Below are the code and all the weights of a small trained network. Each question names an input and a target symbol and asks about switching units off, where a switched-off unit gives its printed mean instead of its output.

import numpy as np


def w(rows, s, z=0):
    codes = np.array(rows[::2]) - 128.0
    scale = np.full(codes.shape[1], s)
    scale[-1] = z or s
    return codes * scale


def norm(h):
    return h / np.sqrt((h * h).mean(-1, keepdims=True) + 1e-5)


def f(y):
    return np.maximum(y, 0)


def softmax(a):
    e = np.exp(a - a.max(-1, keepdims=True))
    return e / e.sum(-1, keepdims=True)


def log_softmax(a):
    a = a - a.max(-1, keepdims=True)
    return a - np.log(np.exp(a).sum(-1, keepdims=True))


def net(x, mask):
    ids = ['αβγδεζηθμξπστφψ'.index(c) for c in x.split()]
    T = len(ids)
    res = E[ids] + P[:T]
    u = 0
    for l in range(2):
        q, k, v = (norm(res) @ M[l].T for M in (Q, K, V))
        z = softmax(np.where(np.tri(T) > 0, q @ k.T / 3**0.5, -1e9)) @ v
        res = res + np.where(mask[u], z, O[l][:, -1]) @ O[l][:, :-1]
        u += 1
        y = f(norm(res) @ A[l][:, :-1].T + A[l][:, -1])
        res = res + np.where(mask[u : u + 4], y, B[l][:, -1]) @ B[l][:, :-1]
        u += 4
    return log_softmax(norm(res)[-1] @ U[:, :-1].T + U[:, -1])


Q, K, V, O, A, B = {}, {}, {}, {}, {}, {}
E = w([
[252,121,116,109,137,137,106,101,118,108],'α',
[106,126,60,107,129,150,207,102,171,127],'β',
[145,154,142,118,155,124,186,156,61,131],'γ',
[174,77,126,186,181,210,148,6,133,144],'δ',
[119,108,146,95,156,137,64,159,94,102],'ε',
[174,100,148,111,153,134,137,95,118,223],'ζ',
[130,85,165,107,145,132,54,119,151,197],'η',
[146,209,38,175,160,53,102,117,164,120],'θ',
[201,116,120,136,137,170,99,159,154,125],'μ',
[190,133,65,100,30,43,146,156,122,65],'ξ',
[132,134,155,61,193,126,98,147,103,186],'π',
[137,119,106,107,149,112,58,19,101,73],'σ',
[3,100,111,171,5,175,131,130,180,161],'τ',
[124,98,146,130,159,66,188,160,118,181],'φ',
[118,171,143,127,131,156,139,150,56,80],'ψ',
],0.024)
P = w([
[119,167,2,82,105,154,122,190,61,163],'0',
[138,128,32,114,144,148,142,163,92,123],'1',
[142,102,77,129,158,128,139,144,99,101],'2',
[156,85,107,154,150,122,141,131,118,90],'3',
[149,76,136,175,140,137,144,114,156,67],'4',
[149,68,166,210,134,145,150,104,167,38],'5',
[127,40,174,250,113,178,142,89,193,14],'6',
],0.0074)
Q[0] = w([
[115,102,143,144,150,123,250,139,130,194],'L0H0',
[155,115,80,195,84,104,119,65,220,140],'L0H0',
[169,169,69,164,70,100,194,167,143,16],'L0H0',
],0.015)
K[0] = w([
[116,114,138,129,139,122,249,126,122,206],'L0H0',
[143,99,112,203,87,82,115,58,211,124],'L0H0',
[142,162,102,171,98,107,163,129,140,41],'L0H0',
],0.018)
V[0] = w([
[154,161,148,255,195,138,121,121,170,68],'L0H0',
[108,134,132,152,78,168,100,229,78,157],'L0H0',
[136,229,91,137,152,64,116,172,118,148],'L0H0',
],0.0071)
O[0] = w([
[143,73,86,85,116,159,101,123,158,251,192],'L0H0',
[168,92,158,142,164,80,164,132,140,171,8],'L0H0',
[128,112,126,172,102,125,68,69,185,135,106],'L0H0',
],0.013,0.0016)
A[0] = w([
[138,135,237,192,180,182,113,208,102,107,138],'L0N0',
[160,22,214,189,120,109,153,150,183,15,107],'L0N1',
[143,214,37,8,137,97,164,254,77,165,177],'L0N2',
[168,155,101,65,99,161,55,94,95,107,3],'L0N3',
],0.0069,0.005)
B[0] = w([
[160,115,182,106,128,88,238,117,161,210,253],'L0N0',
[166,84,153,141,65,254,173,73,85,215,219],'L0N1',
[93,245,74,254,97,10,58,241,103,129,212],'L0N2',
[61,2,185,50,24,183,104,213,184,178,149],'L0N3',
],0.009,0.006)
Q[1] = w([
[252,166,175,64,177,151,29,165,140,128],'L1H0',
[164,77,174,26,109,132,113,167,232,207],'L1H0',
[164,119,250,153,106,77,133,131,45,182],'L1H0',
],0.012)
K[1] = w([
[132,170,209,8,228,90,22,131,171,96],'L1H0',
[59,104,172,24,172,136,133,166,229,196],'L1H0',
[96,87,123,164,152,65,96,175,11,207],'L1H0',
],0.011)
V[1] = w([
[103,162,40,183,181,81,59,153,94,2],'L1H0',
[87,172,163,134,171,64,189,120,168,45],'L1H0',
[23,112,191,111,144,115,136,60,141,77],'L1H0',
],0.0051)
O[1] = w([
[100,2,213,83,91,171,174,84,174,181,2],'L1H0',
[176,59,10,67,145,180,81,175,158,199,83],'L1H0',
[126,89,135,189,66,252,33,191,89,134,4],'L1H0',
],0.0074,0.0039)
A[1] = w([
[152,48,211,94,205,210,253,36,95,136,78],'L1N0',
[164,10,229,58,127,173,36,67,120,118,16],'L1N1',
[90,33,218,214,74,173,126,192,99,130,7],'L1N2',
[36,38,127,112,212,232,67,29,99,129,59],'L1N3',
],0.0074,0.0023)
B[1] = w([
[122,156,173,41,107,251,178,94,173,155,254],'L1N0',
[83,139,95,146,172,108,115,142,120,161,159],'L1N1',
[103,229,230,167,78,154,105,140,117,174,152],'L1N2',
[181,124,125,115,154,65,183,117,71,120,200],'L1N3',
],0.016,0.0075)
U = w([
[177,166,132,198,253,23,196,165,131,155,184],'α',
[186,166,132,40,152,170,199,63,150,137,194],'β',
[78,162,204,158,63,145,94,175,137,176,166],'γ',
[128,130,116,127,151,99,139,125,149,106,42],'δ',
[221,195,43,146,147,173,85,174,90,76,79],'ε',
[116,116,122,131,151,90,133,121,141,96,66],'ζ',
[129,141,81,190,176,81,66,18,200,142,243],'η',
[206,31,59,106,113,135,105,207,96,197,66],'θ',
[138,145,107,129,137,97,129,116,119,103,24],'μ',
[44,163,24,122,181,130,178,188,181,32,237],'ξ',
[203,132,129,69,16,38,147,114,135,29,127],'π',
[134,150,105,131,150,103,126,122,137,94,4],'σ',
[146,123,108,131,166,106,138,130,131,80,39],'τ',
[141,140,108,138,167,110,135,124,134,83,55],'φ',
[63,122,95,80,143,69,87,73,27,103,170],'ψ',
],0.0062,0.0022)

Each question gives the input, a string of symbols that net reads in full, and the target symbol t.
The units are the heads (3 rows each of Q, K, V and O) and the neurons (one row each of A and B). Each row of codes is followed by its name. A weight is (code - 128) times the scale printed after its matrix; where a second scale follows, it is the last column's (O, A, B and U).
mask holds one flag per unit, layer by layer, with each layer's heads first. A switched-off unit (its flag False) gives its mean, the last column of its rows in O or B, instead of its output. The means were averaged over made-up inputs and are rounded, as every weight is.
A unit's drop is (log p(t) with every unit on - log p(t) with that unit switched off) / (log p(t) with every unit on - log p(t) with every unit switched off).
The circuit of an input: a set's keep is (log p(t) with only the set's units on - log p(t) with every unit switched off) / (log p(t) with every unit on - log p(t) with every unit switched off). Starting from all 10 units, units are removed one at a time, each time the one whose removal leaves the highest keep (on an exact tie, the one counted first), for as long as the keep stays at least 0.8.
circuit, biggest first: the units of the circuit, biggest drop first
unit that matters most: the unit with the biggest drop
top k neurons: the k neurons with the biggest drops, biggest first
top k neurons in layer l: the k neurons of layer l with the biggest drops, biggest first
drop of u: that unit's drop, to one decimal
input φ φ ξ ζ φ ε ψ, target α: circuit, biggest first -> L0H0; L1N0; L0N1; L1H0
input δ η π, target α: circuit, biggest first -> L1N0; L0H0
input τ ε δ ξ π ζ θ, target η: circuit, biggest first -> L0H0; L1N0
input φ φ τ η, target α: circuit, biggest first -> L1H0; L1N0
input π δ θ θ β, target ξ: circuit, biggest first -> L0H0; L1N0; L0N0
input ψ α ψ δ θ θ μ, target η: circuit, biggest first -> L0H0; L1H0; L1N0
input σ γ β, target ξ: unit that matters most -> L0N2
input α τ μ, target α: circuit, biggest first -> L1N0; L1H0
input π ε τ ψ ξ β ζ, target α: top 2 neurons -> L0N0; L1N0
input η δ γ φ π ε, target α: circuit, biggest first -> L0N0; L1N0; L1H0
input φ σ π μ ε ε μ, target θ: circuit, biggest first -> L0H0; L1N0
input σ ξ ε ζ π, target α: circuit, biggest first -> L1N0; L1H0
input σ ζ δ φ φ, target β: circuit, biggest first -> L0H0; L0N2; L1N0
input α β φ ζ, target α: circuit, biggest first -> L0H0; L1N0; L0N2
input δ φ σ φ ξ σ, target ψ: circuit, biggest first -> L0H0; L0N3; L1N1; L1N0
input η ψ δ δ α, target ε: circuit, biggest first -> L0H0; L1H0; L0N0
input α φ α, target π: top 3 neurons in layer 0 -> L0N3; L0N0; L0N2
input μ φ δ ψ φ μ, target α: top neuron in layer 0 -> L0N1
input ε σ ε β μ ε μ, target γ: top 2 neurons -> L0N3; L0N1
input δ θ δ α α, target η: top neuron -> L1N1
input ψ ε η ζ μ γ σ, target ψ: top 2 neurons in layer 1 -> L1N3; L1N1
input β η τ α, target ε: top 2 neurons -> L0N3; L0N0
input ψ π δ τ δ σ α, target γ: top 2 neurons in layer 0 -> L0N3; L0N2
input ε δ α π φ δ α, target θ: top 2 neurons -> L0N3; L1N0
input δ σ ψ ψ ξ σ α, target γ: top 2 neurons in layer 1 -> L1N2; L1N1
input τ δ ψ τ α, target π: top 3 neurons -> L0N3; L1N0; L0N0
input ε ψ ε δ η δ μ, target ε: unit that matters most -> L0H0
input δ π φ ε α, target θ: drop of L0N3 -> 0.1
